Below is a small trained network, with its code and all its weights. Each question gives an input and a target symbol and asks what happens when units are switched off, that is, made to give their printed mean instead of their output.

import numpy as np


def w(rows, s, z=0):
    codes = np.array(rows[::2]) - 128.0
    scale = np.full(codes.shape[1], s)
    scale[-1] = z or s
    return codes * scale


def f(y):
    return y / 2 * (1 + np.tanh(0.7978845608 * (y + 0.044715 * y**3)))


def softmax(a):
    e = np.exp(a - a.max(-1, keepdims=True))
    return e / e.sum(-1, keepdims=True)


def log_softmax(a):
    a = a - a.max(-1, keepdims=True)
    return a - np.log(np.exp(a).sum(-1, keepdims=True))


def net(x, mask):
    ids = ['αβγδεηθξπστψω'.index(c) for c in x.split()]
    T = len(ids)
    res = E[ids] + P[:T]
    u = 0
    for l in range(2):
        q, k, v = (res @ M[l].T for M in (Q, K, V))
        z = softmax(np.where(np.tri(T) > 0, q @ k.T / 3**0.5, -1e9)) @ v
        res = res + np.where(mask[u], z, O[l][:, -1]) @ O[l][:, :-1]
        u += 1
        y = f(res @ A[l][:, :-1].T + A[l][:, -1])
        res = res + np.where(mask[u : u + 8], y, B[l][:, -1]) @ B[l][:, :-1]
        u += 8
    return log_softmax(res[-1] @ U[:, :-1].T + U[:, -1])


Q, K, V, O, A, B = {}, {}, {}, {}, {}, {}
E = w([
[98,118,115,139],'α',
[106,118,117,148],'β',
[109,134,112,126],'γ',
[75,112,134,152],'δ',
[88,121,94,117],'ε',
[177,115,120,97],'η',
[129,61,135,162],'θ',
[97,135,47,250],'ξ',
[207,185,162,163],'π',
[173,75,81,125],'σ',
[133,202,137,175],'τ',
[197,80,171,192],'ψ',
[182,178,33,56],'ω',
],0.012)
P = w([
[101,167,193,47],'0',
[110,142,147,71],'1',
[120,134,122,95],'2',
[112,128,96,122],'3',
[106,124,78,148],'4',
[105,115,59,164],'5',
[96,116,45,183],'6',
[99,107,30,201],'7',
[100,111,11,218],'8',
[90,104,3,229],'9',
[108,136,63,165],'10',
],0.0052)
Q[0] = w([
[150,100,214,142],'0.h1',
[132,94,212,177],'0.h1',
[146,143,254,59],'0.h1',
],0.0085)
K[0] = w([
[130,92,255,82],'0.h1',
[78,47,213,82],'0.h1',
[152,201,240,78],'0.h1',
],0.0075)
V[0] = w([
[94,140,1,129],'0.h1',
[207,47,40,32],'0.h1',
[111,54,227,142],'0.h1',
],0.0059)
O[0] = w([
[127,145,3,145,253],'0.h1',
[181,38,42,54,142],'0.h1',
[100,95,225,138,64],'0.h1',
],0.0062,0.0017)
A[0] = w([
[227,31,210,170,218],'0.n1',
[30,198,114,234,251],'0.n2',
[149,19,96,169,216],'0.n3',
[254,252,99,109,228],'0.n4',
[203,211,112,204,255],'0.n5',
[162,195,80,132,179],'0.n6',
[34,139,55,198,250],'0.n7',
[35,41,100,204,245],'0.n8',
],0.0063,0.0035)
B[0] = w([
[224,2,128,143,160],'0.n1',
[98,116,139,213,230],'0.n2',
[147,41,77,163,196],'0.n3',
[203,184,101,134,175],'0.n4',
[182,135,109,221,197],'0.n5',
[165,190,95,181,167],'0.n6',
[78,119,102,220,254],'0.n7',
[95,71,122,178,235],'0.n8',
],0.0064,0.0063)
Q[1] = w([
[106,157,154,109],'1.h1',
[96,52,68,255],'1.h1',
[102,101,43,209],'1.h1',
],0.009)
K[1] = w([
[104,57,236,86],'1.h1',
[173,119,63,200],'1.h1',
[152,87,72,254],'1.h1',
],0.0061)
V[1] = w([
[2,75,121,129],'1.h1',
[147,45,76,96],'1.h1',
[66,202,79,83],'1.h1',
],0.0091)
O[1] = w([
[35,111,171,33,127],'1.h1',
[146,54,77,91,171],'1.h1',
[38,178,2,78,2],'1.h1',
],0.0095,0.0059)
A[1] = w([
[196,128,130,118,131],'1.n1',
[102,33,125,52,191],'1.n2',
[173,121,79,144,253],'1.n3',
[65,254,88,116,189],'1.n4',
[92,45,87,46,170],'1.n5',
[118,129,185,177,104],'1.n6',
[23,60,146,75,167],'1.n7',
[42,61,125,168,176],'1.n8',
],0.0072,0.0047)
B[1] = w([
[105,146,124,96,178],'1.n1',
[109,3,135,110,175],'1.n2',
[164,136,124,108,246],'1.n3',
[22,137,45,165,169],'1.n4',
[86,15,43,116,158],'1.n5',
[103,113,201,158,190],'1.n6',
[48,139,158,42,194],'1.n7',
[187,199,181,58,255],'1.n8',
],0.0082,0.0097)
U = w([
[85,195,124,94,86],'α',
[173,180,147,47,126],'β',
[108,210,83,95,50],'γ',
[98,208,220,45,136],'δ',
[27,100,87,132,127],'ε',
[180,134,122,3,255],'η',
[126,49,162,105,82],'θ',
[99,172,148,133,29],'ξ',
[197,215,182,138,142],'π',
[149,57,94,84,100],'σ',
[99,197,144,207,145],'τ',
[178,74,185,183,130],'ψ',
[150,140,35,154,172],'ω',
],0.0063)

Each question gives the input, a string of symbols that net reads in full, and the target symbol t.
The units are the heads (3 rows each of Q, K, V and O) and the neurons (one row each of A and B). Each row of codes is followed by its name. A weight is (code - 128) times the scale printed after its matrix; where a second scale follows, it is the last column's (O, A, B and U).
mask holds one flag per unit, layer by layer, with each layer's heads first. A switched-off unit (its flag False) gives its mean, the last column of its rows in O or B, instead of its output. The means were averaged over made-up inputs and are rounded, as every weight is.
A unit's drop is (log p(t) with every unit on - log p(t) with that unit switched off) / (log p(t) with every unit on - log p(t) with every unit switched off).
The circuit of an input: a set's keep is (log p(t) with only the set's units on - log p(t) with every unit switched off) / (log p(t) with every unit on - log p(t) with every unit switched off). Starting from the 12 units with the biggest drops (on a tie, the unit counted first), units are removed one at a time, each time the one whose removal leaves the highest keep (on an exact tie, the one counted first), for as long as the keep stays at least 0.8.
units of the circuit, in order: the units of the circuit, biggest drop first
unit that matters most: the unit with the biggest drop
k most important neurons: the k neurons with the biggest drops, biggest first
top k neurons in layer l: the k neurons of layer l with the biggest drops, biggest first
input ω δ ψ θ δ ψ ε ε, target ψ: most important neuron => [0.n1]
input σ ε ε γ ω δ, target ω: units of the circuit, in order => [0.h1; 1.h1; 0.n4; 0.n6]
input β δ ω β, target ω: units of the circuit, in order => [1.h1; 0.h1; 0.n4; 0.n6]
input ω ψ θ δ σ σ ω ψ, target ω: units of the circuit, in order => [0.h1; 1.h1; 0.n6; 0.n4]
input η γ ψ η δ, target ψ: units of the circuit, in order => [0.n1; 1.h1]
input η ω θ, target ω: units of the circuit, in order => [1.h1; 0.h1; 0.n4; 0.n6]
input δ τ σ β ω δ ε, target ω: units of the circuit, in order => [0.h1; 0.n4; 1.h1]
input ω π γ θ η ψ θ, target ψ: units of the circuit, in order => [1.h1; 0.n1]
input δ ω π ε ψ α α ε δ θ β, target θ: top 4 neurons in layer 0 => [0.n3; 0.n8; 0.n7; 0.n4]
input δ π δ σ ω γ, target ω: units of the circuit, in order => [1.h1; 0.h1; 0.n4; 0.n6]
input γ β δ ψ γ π σ ω θ, target ω: 3 most important neurons => [0.n6; 0.n4; 0.n5]
input θ τ σ δ δ σ δ β ψ η, target ψ: units of the circuit, in order => [1.h1; 0.n1]
input ε η ψ σ η ε β ψ δ γ, target ψ: 4 most important neurons => [0.n1; 0.n3; 0.n5; 1.n7]
input δ ε ψ η δ ψ β δ τ ω, target ω: unit that matters most => 0.h1
input ε δ ψ ω θ δ δ ε γ δ, target ε: top 3 neurons in layer 0 => [0.n7; 0.n1; 0.n4]
input π δ ω ψ, target ω: 2 most important neurons => [0.n4; 0.n6]
input π ε ε δ ψ δ η δ ψ δ τ, target ψ: top 2 neurons in layer 0 => [0.n1; 0.n5]
input δ ε ξ ξ ψ π δ τ π, target τ: 2 most important neurons => [1.n8; 0.n1]
input δ ε ε, target ε: top 2 neurons in layer 0 => [0.n1; 0.n5]
input δ σ ε ε α ψ τ τ ε ε, target τ: top 2 neurons in layer 0 => [0.n5; 0.n2]
input η ψ δ ε ε α δ, target ε: top 2 neurons in layer 1 => [1.n5; 1.n2]
input ε σ ψ δ η ε ω γ, target ω: unit that matters most => 0.h1
input η π δ α δ σ, target σ: 2 most important neurons => [0.n3; 1.n5]
input ε σ ω γ ψ δ σ ε, target σ: top 3 neurons in layer 1 => [1.n5; 1.n2; 1.n6]
input σ δ ψ ω, target ω: top 3 neurons in layer 0 => [0.n6; 0.n4; 0.n5]
input δ η ω δ δ τ ψ τ δ δ, target τ: 3 most important neurons => [0.n5; 0.n7; 0.n2]
